Below is a small trained network, with its code and all its weights. Each question gives an input and a class and asks what happens when units are switched off, that is, made to give their printed mean instead of their output.

import numpy as np


def w(rows, s, z=0):
    codes = np.array(rows[::2]) - 128.0
    scale = np.full(codes.shape[1], s)
    scale[-1] = z or s
    return codes * scale


def norm(h):
    return h / np.sqrt((h * h).mean(-1, keepdims=True) + 1e-5)


def f(y):
    return y / 2 * (1 + np.tanh(0.7978845608 * (y + 0.044715 * y**3)))


def log_softmax(a):
    a = a - a.max(-1, keepdims=True)
    return a - np.log(np.exp(a).sum(-1, keepdims=True))


def net(x, mask):
    res = np.array(x, float).reshape(1, 3) / 4 @ E
    u = 0
    for l in range(2):
        y = f(norm(res) @ A[l][:, :-1].T + A[l][:, -1])
        res = res + np.where(mask[u : u + 8], y, B[l][:, -1]) @ B[l][:, :-1]
        u += 8
    return log_softmax(norm(res)[-1] @ U[:, :-1].T + U[:, -1])


A, B = {}, {}
E = w([
[120,123,113,70,118,7,133,178,134,26],'x0',
[125,122,119,113,97,2,54,98,33,171],'x1',
[79,110,88,80,184,101,177,179,149,160],'x2',
],0.0065)
A[0] = w([
[126,147,90,104,140,75,162,176,161,216,8],'0.n0',
[69,116,147,58,137,136,184,176,221,96,102],'0.n1',
[68,116,81,58,67,76,158,114,52,153,191],'0.n2',
[161,165,123,114,57,124,33,82,44,6,76],'0.n3',
[128,144,177,215,33,164,135,37,92,152,67],'0.n4',
[117,90,71,160,155,254,155,109,97,187,104],'0.n5',
[54,79,73,50,158,73,155,222,170,157,123],'0.n6',
[156,156,145,119,84,56,153,177,148,54,215],'0.n7',
],0.0055,0.0015)
B[0] = w([
[182,144,186,196,127,136,41,82,120,74,163],'0.n0',
[127,76,152,67,125,112,195,124,202,77,219],'0.n1',
[233,98,129,73,253,111,83,116,65,171,201],'0.n2',
[30,105,70,175,114,112,181,68,66,60,189],'0.n3',
[116,123,202,121,93,92,103,153,207,149,183],'0.n4',
[95,130,46,191,82,109,192,67,134,163,215],'0.n5',
[131,106,197,137,98,149,14,112,185,196,253],'0.n6',
[135,67,90,193,199,187,133,166,149,238,210],'0.n7',
],0.0057,0.0065)
A[1] = w([
[122,104,139,92,167,138,153,222,149,144,125],'1.n0',
[136,165,178,159,128,169,144,121,145,182,57],'1.n1',
[80,70,71,150,150,45,144,138,117,184,75],'1.n2',
[78,129,144,147,121,47,93,149,24,126,247],'1.n3',
[89,190,109,99,123,182,172,123,173,103,97],'1.n4',
[186,118,142,31,155,117,144,253,166,76,45],'1.n5',
[146,94,114,75,196,78,71,46,51,180,139],'1.n6',
[133,97,102,113,140,165,141,170,131,205,12],'1.n7',
],0.0071,0.0016)
B[1] = w([
[105,78,108,184,94,114,92,135,124,145,174],'1.n0',
[186,107,93,132,103,55,81,161,130,208,162],'1.n1',
[181,202,143,156,106,171,102,159,163,157,197],'1.n2',
[145,128,144,42,161,154,146,168,103,121,205],'1.n3',
[105,146,111,100,159,56,80,126,2,88,169],'1.n4',
[140,68,191,81,111,156,63,97,192,222,190],'1.n5',
[154,206,115,88,191,117,149,197,118,39,254],'1.n6',
[152,123,134,184,86,125,73,169,152,33,153],'1.n7',
],0.0075,0.0073)
U = w([
[55,73,35,159,139,175,241,115,116,75,172],'0',
[139,154,162,65,85,121,118,104,102,144,4],'1',
[131,18,212,66,147,154,75,168,238,142,141],'2',
[97,138,223,122,27,125,119,74,83,80,78],'3',
[193,210,114,56,217,115,96,213,49,104,176],'4',
[157,142,93,205,39,150,115,90,174,244,152],'5',
],0.011,0.0038)

Each question gives the input, the list of numbers given to net, and the class t.
The units are the neurons (one row each of A and B). Each row of codes is followed by its name. A weight is (code - 128) times the scale printed after its matrix; where a second scale follows, it is the last column's (A, B and U).
mask holds one flag per neuron, layer by layer. A switched-off neuron (its flag False) gives its mean, the last column of its row in B, instead of its output. The means were averaged over made-up inputs and are rounded, as every weight is.
A unit's drop is (log p(t) with every unit on - log p(t) with that unit switched off) / (log p(t) with every unit on - log p(t) with every unit switched off).
The circuit of an input: a set's keep is (log p(t) with only the set's units on - log p(t) with every unit switched off) / (log p(t) with every unit on - log p(t) with every unit switched off). Starting from the 12 units with the biggest drops (on a tie, the unit counted first), units are removed one at a time, each time the one whose removal leaves the highest keep (on an exact tie, the one counted first), for as long as the keep stays at least 0.8.
circuit, biggest first: the units of the circuit, biggest drop first
top k neurons: the k neurons with the biggest drops, biggest first
k most important neurons of layer l: the k neurons of layer l with the biggest drops, biggest first
drop when u is switched off: that unit's drop, to one decimal
input [-3,-2,1], class 5: circuit, biggest first : (0.n5)
input [0,1,-2], class 3: top 2 neurons : (0.n3 0.n4)
input [-6,-8,0], class 0: top 2 neurons : (0.n6 1.n5)
input [-2,-5,7], class 0: circuit, biggest first : (0.n5 1.n5)
input [-6,8,-6], class 4: 2 most important neurons of layer 1 : (1.n6 1.n3)
input [-6,6,-8], class 3: top 2 neurons : (0.n7 0.n3)
input [-7,-2,6], class 5: 2 most important neurons of layer 1 : (1.n6 1.n1)
input [-7,-3,3], class 5: top 3 neurons : (1.n6 1.n1 0.n3)
input [-1,-3,-7], class 3: circuit, biggest first : (0.n7 0.n3)
input [-2,-6,6], class 0: top 2 neurons : (0.n5 0.n2)
input [5,-5,-5], class 0: top 3 neurons : (0.n3 0.n2 0.n6)
input [-7,6,-2], class 4: top 3 neurons : (0.n6 1.n6 0.n7)
input [-3,1,-7], class 3: 2 most important neurons of layer 1 : (1.n2 1.n5)
input [-7,6,2], class 4: circuit, biggest first : (1.n6)
input [-3,-8,6], class 0: top 2 neurons : (0.n5 1.n4)
input [-1,1,-5], class 3: top 2 neurons : (0.n3 0.n4)
input [6,2,5], class 2: 2 most important neurons of layer 0 : (0.n5 0.n3)
input [3,1,-5], class 0: 2 most important neurons of layer 0 : (0.n3 0.n2)
input [7,0,0], class 2: top 2 neurons : (0.n5 1.n5)
input [5,-1,-4], class 0: circuit, biggest first : (0.n3)
input [-5,8,-7], class 4: drop when 1.n6 is switched off : 0.3
input [5,1,6], class 2: drop when 1.n6 is switched off : 0.0
input [6,2,6], class 2: drop when 0.n2 is switched off : -0.1
